Below is a small trained network, with its code and all its weights. Each question gives an input and a target symbol and asks what happens when units are switched off, that is, made to give their printed mean instead of their output.

import numpy as np


def w(rows, s, z=0):
    codes = np.array(rows[::2]) - 128.0
    scale = np.full(codes.shape[1], s)
    scale[-1] = z or s
    return codes * scale


def norm(h):
    return h / np.sqrt((h * h).mean(-1, keepdims=True) + 1e-5)


def f(y):
    return np.maximum(y, 0)


def softmax(a):
    e = np.exp(a - a.max(-1, keepdims=True))
    return e / e.sum(-1, keepdims=True)


def log_softmax(a):
    a = a - a.max(-1, keepdims=True)
    return a - np.log(np.exp(a).sum(-1, keepdims=True))


def net(x, mask):
    ids = ['αβγδεζηθλμξσφψω'.index(c) for c in x.split()]
    T = len(ids)
    res = E[ids] + P[:T]
    u = 0
    for l in range(3):
        q, k, v = (norm(res) @ M[l].T for M in (Q, K, V))
        z = softmax(np.where(np.tri(T) > 0, q @ k.T / 2**0.5, -1e9)) @ v
        res = res + np.where(mask[u], z, O[l][:, -1]) @ O[l][:, :-1]
        u += 1
        y = f(norm(res) @ A[l][:, :-1].T + A[l][:, -1])
        res = res + np.where(mask[u : u + 4], y, B[l][:, -1]) @ B[l][:, :-1]
        u += 4
    return log_softmax(norm(res)[-1] @ U[:, :-1].T + U[:, -1])


Q, K, V, O, A, B = {}, {}, {}, {}, {}, {}
E = w([
[98,103,86,170,110,169,120,91,232,48,106,16],'α',
[212,8,166,143,107,119,173,251,127,110,143,71],'β',
[170,91,128,169,157,125,32,112,154,201,156,204],'γ',
[173,176,54,57,149,121,114,68,127,196,96,155],'δ',
[44,127,26,171,159,85,65,66,237,69,118,142],'ε',
[159,131,192,172,59,83,141,100,137,175,181,146],'ζ',
[133,152,27,84,185,134,44,107,145,146,176,173],'η',
[45,166,83,113,245,99,197,158,51,97,171,102],'θ',
[147,209,165,145,30,132,229,87,11,111,232,179],'λ',
[116,74,208,189,224,184,129,70,56,85,77,177],'μ',
[115,110,149,138,119,93,96,81,238,163,119,55],'ξ',
[143,70,135,162,90,77,122,126,218,140,89,114],'σ',
[222,138,113,89,82,164,176,149,80,128,136,175],'φ',
[169,117,79,86,98,93,177,81,87,72,177,201],'ψ',
[188,136,190,70,85,87,126,137,103,115,168,100],'ω',
],0.017)
P = w([
[255,155,75,186,139,27,128,141,115,90,129,118],'0',
[89,156,139,57,50,66,45,52,20,125,165,91],'1',
[113,129,142,95,33,140,110,119,64,196,113,100],'2',
[101,73,85,116,71,178,117,105,97,195,92,107],'3',
[100,108,179,99,85,151,102,94,162,169,108,81],'4',
[110,82,160,106,112,181,120,91,168,172,118,81],'5',
[97,121,127,103,128,188,118,53,224,104,89,151],'6',
[133,208,189,120,117,230,186,102,231,109,98,155],'7',
],0.0093)
Q[0] = w([
[140,93,218,213,193,187,113,62,73,109,34,141],'0.h0',
[2,129,141,41,92,157,185,56,101,176,167,165],'0.h0',
],0.0039)
K[0] = w([
[220,149,143,253,232,58,149,76,111,128,133,199],'0.h0',
[148,180,129,176,174,109,147,103,103,86,134,121],'0.h0',
],0.0051)
V[0] = w([
[38,26,246,151,232,214,77,38,1,125,19,182],'0.h0',
[69,220,109,70,150,120,238,234,241,123,173,128],'0.h0',
],0.0046)
O[0] = w([
[18,142,142,248,57,205,147,219,107,72,190,137,70],'0.h0',
[133,58,88,161,175,86,46,197,2,73,5,10,2],'0.h0',
],0.0091,0.0049)
A[0] = w([
[116,56,159,159,131,183,149,164,58,68,132,99,101],'0.n0',
[106,113,129,157,27,162,162,179,176,44,154,107,170],'0.n1',
[191,167,99,131,250,55,77,153,105,184,116,167,7],'0.n2',
[118,246,101,2,88,100,168,129,142,100,189,125,118],'0.n3',
],0.0073,0.0021)
B[0] = w([
[81,153,139,132,113,177,91,140,245,92,185,74,147],'0.n0',
[95,157,104,167,161,30,134,131,122,216,148,134,171],'0.n1',
[40,109,23,107,104,63,101,123,121,96,95,93,187],'0.n2',
[120,58,38,171,110,179,126,138,129,206,95,122,255],'0.n3',
],0.012,0.0073)
Q[1] = w([
[48,77,144,165,125,114,218,145,102,133,115,147],'1.h0',
[182,204,175,62,222,92,120,223,55,30,2,97],'1.h0',
],0.0069)
K[1] = w([
[97,138,94,142,149,106,159,125,157,39,129,111],'1.h0',
[3,151,55,62,102,63,165,195,111,230,143,98],'1.h0',
],0.0072)
V[1] = w([
[162,135,159,2,238,142,174,32,93,198,107,155],'1.h0',
[13,104,165,99,184,197,196,148,116,98,130,147],'1.h0',
],0.0067)
O[1] = w([
[100,49,177,15,141,164,232,127,136,78,34,99,219],'1.h0',
[200,173,181,93,48,248,44,103,233,122,219,166,2],'1.h0',
],0.012,0.0059)
A[1] = w([
[80,220,71,44,155,113,43,146,134,95,107,32,89],'1.n0',
[82,131,53,109,153,95,124,153,15,147,94,124,104],'1.n1',
[142,147,144,146,75,213,203,114,205,106,174,128,114],'1.n2',
[91,90,53,105,85,1,127,118,193,183,59,24,254],'1.n3',
],0.0088,0.0033)
B[1] = w([
[59,124,255,44,201,176,128,56,251,119,135,220,145],'1.n0',
[196,167,27,243,36,80,248,129,159,174,134,161,190],'1.n1',
[216,56,57,144,121,54,117,60,182,56,159,128,151],'1.n2',
[100,177,15,169,99,75,174,182,54,244,87,148,252],'1.n3',
],0.0099,0.024)
Q[2] = w([
[75,95,103,132,89,160,168,174,43,154,25,111],'2.h0',
[59,3,227,151,190,127,151,102,9,58,67,62],'2.h0',
],0.0055)
K[2] = w([
[173,91,133,149,59,175,131,114,107,32,118,86],'2.h0',
[73,88,164,186,92,254,90,125,146,94,140,114],'2.h0',
],0.0077)
V[2] = w([
[86,117,151,1,198,132,163,152,112,33,24,156],'2.h0',
[193,76,71,175,128,50,137,207,65,94,10,34],'2.h0',
],0.0063)
O[2] = w([
[196,61,136,220,21,114,95,4,196,132,93,116,63],'2.h0',
[65,93,198,169,180,212,152,96,69,169,173,24,249],'2.h0',
],0.017,0.014)
A[2] = w([
[154,84,142,44,146,180,89,130,216,154,189,117,70],'2.n0',
[153,99,164,160,93,140,140,138,156,112,105,96,78],'2.n1',
[125,220,147,197,59,141,3,173,159,134,156,119,3],'2.n2',
[121,84,167,81,140,139,141,65,104,109,70,104,102],'2.n3',
],0.011,0.0021)
B[2] = w([
[139,75,104,81,130,47,103,116,101,79,67,132,252],'2.n0',
[163,188,157,250,103,142,177,97,209,101,84,131,137],'2.n1',
[73,142,128,157,148,166,124,198,6,72,51,113,164],'2.n2',
[138,187,151,74,53,160,167,193,165,97,74,70,159],'2.n3',
],0.013,0.0047)
U = w([
[105,123,66,174,137,59,164,156,97,147,146,100,180],'α',
[72,155,204,128,199,255,151,149,150,198,118,158,186],'β',
[94,88,160,42,185,120,168,154,151,101,98,141,116],'γ',
[143,99,149,136,201,80,128,85,137,125,127,185,127],'δ',
[124,132,119,140,153,136,81,133,99,102,136,98,56],'ε',
[116,143,150,137,83,136,149,150,184,111,90,144,160],'ζ',
[123,109,130,143,130,116,101,117,140,116,133,139,114],'η',
[129,145,123,176,166,161,53,152,61,90,75,125,46],'θ',
[140,159,134,118,184,133,98,94,95,118,149,106,17],'λ',
[156,193,124,85,160,127,100,176,113,115,135,191,230],'μ',
[134,152,150,184,168,148,100,81,129,140,144,122,22],'ξ',
[123,127,146,133,112,120,112,146,186,150,147,103,95],'σ',
[144,127,135,152,166,135,105,84,139,135,150,106,113],'φ',
[119,135,152,115,131,129,126,132,154,132,125,119,33],'ψ',
[132,158,149,143,166,134,106,92,140,151,144,127,7],'ω',
],0.0085,0.0022)

Each question gives the input, a string of symbols that net reads in full, and the target symbol t.
The units are the heads (2 rows each of Q, K, V and O) and the neurons (one row each of A and B). Each row of codes is followed by its name. A weight is (code - 128) times the scale printed after its matrix; where a second scale follows, it is the last column's (O, A, B and U).
mask holds one flag per unit, layer by layer, with each layer's heads first. A switched-off unit (its flag False) gives its mean, the last column of its rows in O or B, instead of its output. The means were averaged over made-up inputs and are rounded, as every weight is.
A unit's drop is (log p(t) with every unit on - log p(t) with that unit switched off) / (log p(t) with every unit on - log p(t) with every unit switched off).
The circuit of an input: a set's keep is (log p(t) with only the set's units on - log p(t) with every unit switched off) / (log p(t) with every unit on - log p(t) with every unit switched off). Starting from the 12 units with the biggest drops (on a tie, the unit counted first), units are removed one at a time, each time the one whose removal leaves the highest keep (on an exact tie, the one counted first), for as long as the keep stays at least 0.8.
circuit, biggest first: the units of the circuit, biggest drop first
k most important neurons: the k neurons with the biggest drops, biggest first
k most important neurons of layer l: the k neurons of layer l with the biggest drops, biggest first
input γ θ ω ζ ε θ, target β: 2 most important neurons of layer 0 : (0.n2; 0.n1)
input ε ψ β ξ δ φ ξ, target β: circuit, biggest first : (1.n1; 2.n0)
input θ γ γ θ γ ξ γ, target δ: 2 most important neurons : (1.n3; 0.n3)
input γ α γ γ, target γ: 4 most important neurons : (0.n2; 1.n3; 1.n1; 0.n3)
input γ θ γ σ ε ε θ γ, target γ: 3 most important neurons of layer 0 : (0.n2; 0.n3; 0.n0)
input β ω θ γ ξ φ μ η, target β: circuit, biggest first : (1.h0)
input ζ γ μ γ ω, target ζ: circuit, biggest first : (1.h0; 0.h0; 2.h0; 1.n3)
input μ ζ β ξ η ζ γ, target μ: circuit, biggest first : (2.h0; 1.h0; 0.h0)
input γ ε θ θ η η μ ε, target γ: circuit, biggest first : (1.h0; 1.n1; 1.n3; 2.n0)
input θ ζ ω μ ζ α γ, target θ: 2 most important neurons of layer 0 : (0.n0; 0.n3)
input γ γ μ, target γ: 2 most important neurons : (1.n2; 0.n2)
input β φ θ φ ω θ θ, target γ: 3 most important neurons of layer 1 : (1.n0; 1.n3; 1.n1)
input θ μ ξ ξ γ φ ε β, target θ: 3 most important neurons of layer 1 : (1.n1; 1.n0; 1.n3)
input ζ φ ξ μ ξ γ, target ζ: 2 most important neurons : (2.n3; 2.n1)
input γ γ μ φ φ, target γ: 2 most important neurons : (1.n3; 1.n1)
input ζ φ γ β η γ φ, target β: 2 most important neurons of layer 2 : (2.n0; 2.n3)
input θ ε θ β μ γ γ ω, target θ: 2 most important neurons of layer 0 : (0.n0; 0.n3)
input γ σ ε μ θ γ λ, target γ: 3 most important neurons of layer 1 : (1.n3; 1.n1; 1.n2)
input μ ω ω θ θ, target μ: most important neuron : (0.n3)
input α θ ζ γ β λ γ, target β: 3 most important neurons of layer 0 : (0.n2; 0.n3; 0.n1)
input δ λ θ ψ γ θ ε θ, target γ: most important neuron of layer 0 : (0.n2)
input θ ε φ η μ λ, target θ: 2 most important neurons : (2.n2; 0.n0)
input ξ φ ω θ γ γ θ, target β: 2 most important neurons of layer 0 : (0.n1; 0.n2)
input φ β γ θ φ σ α γ, target β: 2 most important neurons of layer 1 : (1.n1; 1.n3)
